Here is a tiny trained network, its code and every weight. The questions are about switching its units off for an input and a class, where a switched-off unit gives its printed mean instead of its output.

import numpy as np


def w(rows, s, z=0):
    codes = np.array(rows[::2]) - 128.0
    scale = np.full(codes.shape[1], s)
    scale[-1] = z or s
    return codes * scale


def f(y):
    return np.maximum(y, 0)


def log_softmax(a):
    a = a - a.max(-1, keepdims=True)
    return a - np.log(np.exp(a).sum(-1, keepdims=True))


def net(x, mask):
    res = np.array(x, float).reshape(1, 4) / 4 @ E
    y = f(res @ A[0][:, :-1].T + A[0][:, -1])
    res = res + np.where(mask, y, B[0][:, -1]) @ B[0][:, :-1]
    return log_softmax(res[-1] @ U[:, :-1].T + U[:, -1])


A, B = {}, {}
E = w([
[74,214,254,169,125,199,32],'x0',
[49,81,160,20,214,79,100],'x1',
[75,195,42,159,210,206,106],'x2',
[191,142,14,64,117,65,26],'x3',
],0.0082)
A[0] = w([
[88,38,102,100,154,86,210,152],'n0',
[63,230,127,120,182,166,68,215],'n1',
[213,52,94,113,109,71,227,155],'n2',
[49,155,129,127,254,160,109,188],'n3',
[202,162,147,198,41,164,140,254],'n4',
[170,69,55,4,166,40,99,137],'n5',
[158,56,207,73,63,72,76,172],'n6',
],0.0074,0.0049)
B[0] = w([
[139,2,166,111,196,162,172,223],'n0',
[39,221,91,210,159,119,95,228],'n1',
[222,84,91,85,173,145,225,246],'n2',
[41,122,116,172,208,126,115,218],'n3',
[137,248,135,223,77,146,167,250],'n4',
[119,74,112,59,67,123,95,255],'n5',
[174,174,185,113,171,35,107,213],'n6',
],0.0082,0.0095)
U = w([
[211,140,33,146,62,117,160,124],'0',
[152,184,235,150,140,51,71,185],'1',
[171,185,55,166,75,168,19,168],'2',
[139,50,163,133,184,175,182,118],'3',
[141,82,139,60,130,114,106,1],'4',
[119,93,91,98,64,104,2,174],'5',
[6,157,80,164,219,140,60,142],'6',
[49,170,224,183,57,221,174,131],'7',
],0.0087,0.0019)

Each question gives the input, the list of numbers given to net, and the class t.
The units are the neurons (one row each of A and B). Each row of codes is followed by its name. A weight is (code - 128) times the scale printed after its matrix; where a second scale follows, it is the last column's (A, B and U).
mask holds one flag per neuron, in row order. A switched-off neuron (its flag False) gives its mean, the last column of its row in B, instead of its output. The means were averaged over made-up inputs and are rounded, as every weight is.
A unit's drop is (log p(t) with every unit on - log p(t) with that unit switched off) / (log p(t) with every unit on - log p(t) with every unit switched off).
The circuit of an input: a set's keep is (log p(t) with only the set's units on - log p(t) with every unit switched off) / (log p(t) with every unit on - log p(t) with every unit switched off). Starting from all 7 units, units are removed one at a time, each time the one whose removal leaves the highest keep (on an exact tie, the one counted first), for as long as the keep stays at least 0.8.
circuit, biggest first: the units of the circuit, biggest drop first
k most important neurons: the k neurons with the biggest drops, biggest first
drop of u: that unit's drop, to one decimal
input [-8,0,4,3], class 3: most important neuron : (n0)
input [4,7,-3,-3], class 6: 3 most important neurons : (n3, n4, n1)
input [-5,2,5,0], class 3: 3 most important neurons : (n0, n1, n4)
input [0,5,-5,2], class 4: 2 most important neurons : (n4, n5)
input [-8,3,3,1], class 3: 3 most important neurons : (n0, n2, n6)
input [-5,-7,-8,-8], class 0: 3 most important neurons : (n4, n2, n3)
input [-4,6,1,4], class 4: circuit, biggest first : (n5, n0, n1)
input [7,-1,5,-4], class 6: 2 most important neurons : (n1, n3)
input [-7,-1,-3,0], class 3: 2 most important neurons : (n0, n2)
input [-8,5,8,-5], class 3: drop of n1 : 0.1
input [3,8,-4,-8], class 1: drop of n6 : 1.5
input [2,4,-8,-8], class 1: drop of n4 : 0.0
